Below are the code and all the weights of a small trained network. Each question names an input and a class and asks about switching units off, where a switched-off unit gives its printed mean instead of its output.

import numpy as np


def w(rows, s, z=0):
    codes = np.array(rows[::2]) - 128.0
    scale = np.full(codes.shape[1], s)
    scale[-1] = z or s
    return codes * scale


def norm(h):
    return h / np.sqrt((h * h).mean(-1, keepdims=True) + 1e-5)


def f(y):
    return np.maximum(y, 0)


def log_softmax(a):
    a = a - a.max(-1, keepdims=True)
    return a - np.log(np.exp(a).sum(-1, keepdims=True))


def net(x, mask):
    res = np.array(x, float).reshape(1, 7) / 4 @ E
    u = 0
    for l in range(2):
        y = f(norm(res) @ A[l][:, :-1].T + A[l][:, -1])
        res = res + np.where(mask[u : u + 5], y, B[l][:, -1]) @ B[l][:, :-1]
        u += 5
    return log_softmax(norm(res)[-1] @ U[:, :-1].T + U[:, -1])


A, B = {}, {}
E = w([
[135,214,90,81,43],'x0',
[132,125,125,133,121],'x1',
[121,132,128,126,133],'x2',
[124,134,129,125,133],'x3',
[2,92,214,88,23],'x4',
[127,129,130,121,133],'x5',
[37,48,6,42,161],'x6',
],0.0086)
A[0] = w([
[166,190,216,150,61,39],'0.n1',
[223,182,135,162,179,163],'0.n2',
[143,198,84,98,70,168],'0.n3',
[149,112,253,201,137,3],'0.n4',
[153,146,208,122,169,190],'0.n5',
],0.017,0.0053)
B[0] = w([
[44,208,173,74,200,225],'0.n1',
[160,128,71,251,164,246],'0.n2',
[180,194,113,137,99,215],'0.n3',
[146,42,155,108,40,222],'0.n4',
[181,92,125,153,80,205],'0.n5',
],0.018,0.011)
A[1] = w([
[226,120,2,92,230,68],'1.n1',
[71,15,105,187,201,128],'1.n2',
[137,143,50,55,50,3],'1.n3',
[93,97,104,52,73,180],'1.n4',
[138,184,102,83,206,88],'1.n5',
],0.017,0.0064)
B[1] = w([
[156,127,201,3,45,245],'1.n1',
[52,96,144,117,236,241],'1.n2',
[144,147,36,105,209,181],'1.n3',
[107,143,74,175,100,223],'1.n4',
[157,60,173,152,136,168],'1.n5',
],0.023,0.011)
U = w([
[169,38,153,228,186,113],'0',
[224,202,134,204,118,141],'1',
[127,67,166,28,185,236],'2',
[198,147,92,5,65,57],'3',
[90,55,188,160,15,89],'4',
[94,221,194,108,95,119],'5',
[26,55,78,140,170,37],'6',
[131,171,15,118,146,251],'7',
],0.021,0.0027)

Each question gives the input, the list of numbers given to net, and the class t.
The units are the neurons (one row each of A and B). Each row of codes is followed by its name. A weight is (code - 128) times the scale printed after its matrix; where a second scale follows, it is the last column's (A, B and U).
mask holds one flag per neuron, layer by layer. A switched-off neuron (its flag False) gives its mean, the last column of its row in B, instead of its output. The means were averaged over made-up inputs and are rounded, as every weight is.
A unit's drop is (log p(t) with every unit on - log p(t) with that unit switched off) / (log p(t) with every unit on - log p(t) with every unit switched off).
The circuit of an input: a set's keep is (log p(t) with only the set's units on - log p(t) with every unit switched off) / (log p(t) with every unit on - log p(t) with every unit switched off). Starting from all 10 units, units are removed one at a time, each time the one whose removal leaves the highest keep (on an exact tie, the one counted first), for as long as the keep stays at least 0.8.
circuit, biggest first: the units of the circuit, biggest drop first
k most important neurons: the k neurons with the biggest drops, biggest first
top k neurons in layer l: the k neurons of layer l with the biggest drops, biggest first
input [3,-4,-8,2,-8,2,7], class 3: circuit, biggest first	(1.n1)
input [0,0,5,5,-7,1,7], class 2: 3 most important neurons	(0.n3 1.n2 0.n5)
input [-1,3,0,-8,-8,3,3], class 2: 2 most important neurons	(1.n1 0.n3)
input [-1,0,-3,-4,-7,7,-6], class 0: top 3 neurons in layer 0	(0.n2 0.n3 0.n4)
input [-8,7,7,0,-8,5,5], class 2: circuit, biggest first	(1.n1 1.n2)
input [2,3,-6,4,-4,-5,4], class 3: 2 most important neurons	(0.n1 1.n2)
input [-5,8,-5,-5,1,1,2], class 6: circuit, biggest first	(0.n2 1.n1)
input [-7,-4,-8,7,-7,0,2], class 2: 2 most important neurons	(1.n1 1.n2)
input [-2,0,-8,6,4,3,0], class 4: 3 most important neurons	(0.n2 1.n2 1.n3)
input [1,-3,5,8,2,-5,-1], class 5: top 2 neurons in layer 1	(1.n2 1.n1)
input [5,4,1,5,-7,2,0], class 1: top 2 neurons in layer 0	(0.n2 0.n3)
input [2,-5,1,6,4,5,-1], class 5: 2 most important neurons	(1.n2 0.n2)
input [-1,6,-8,7,-7,-3,6], class 2: 3 most important neurons	(0.n3 1.n2 1.n1)
input [1,5,-5,-7,-4,1,1], class 3: top 2 neurons in layer 1	(1.n1 1.n4)
input [2,-5,1,-7,3,2,1], class 7: 3 most important neurons	(0.n1 0.n2 1.n1)
input [-5,-5,-5,-6,1,-1,-7], class 4: circuit, biggest first	(0.n4)
input [0,-5,-4,-4,0,-8,-1], class 0: top 3 neurons in layer 0	(0.n2 0.n5 0.n3)
input [-5,-1,6,1,1,3,-8], class 4: 4 most important neurons	(0.n4 1.n3 0.n5 1.n2)
input [4,-3,-6,4,3,-3,2], class 7: 2 most important neurons	(0.n2 1.n1)
input [1,-1,-8,8,-7,0,8], class 3: 3 most important neurons	(1.n1 0.n1 0.n2)
input [-1,4,-7,0,-3,-2,-8], class 0: top 3 neurons in layer 0	(0.n2 0.n3 0.n4)
input [0,-7,5,-7,-3,-3,0], class 0: 3 most important neurons	(0.n2 0.n3 1.n2)
input [2,7,8,5,-5,-4,1], class 3: top 2 neurons in layer 1	(1.n1 1.n4)
input [-8,2,2,-8,6,6,0], class 4: top neuron in layer 0	(0.n2)
input [-1,7,2,-1,-4,-7,-7], class 0: 3 most important neurons	(0.n2 0.n3 0.n4)
input [-2,8,-3,3,4,-3,2], class 6: top 2 neurons in layer 0	(0.n3 0.n2)
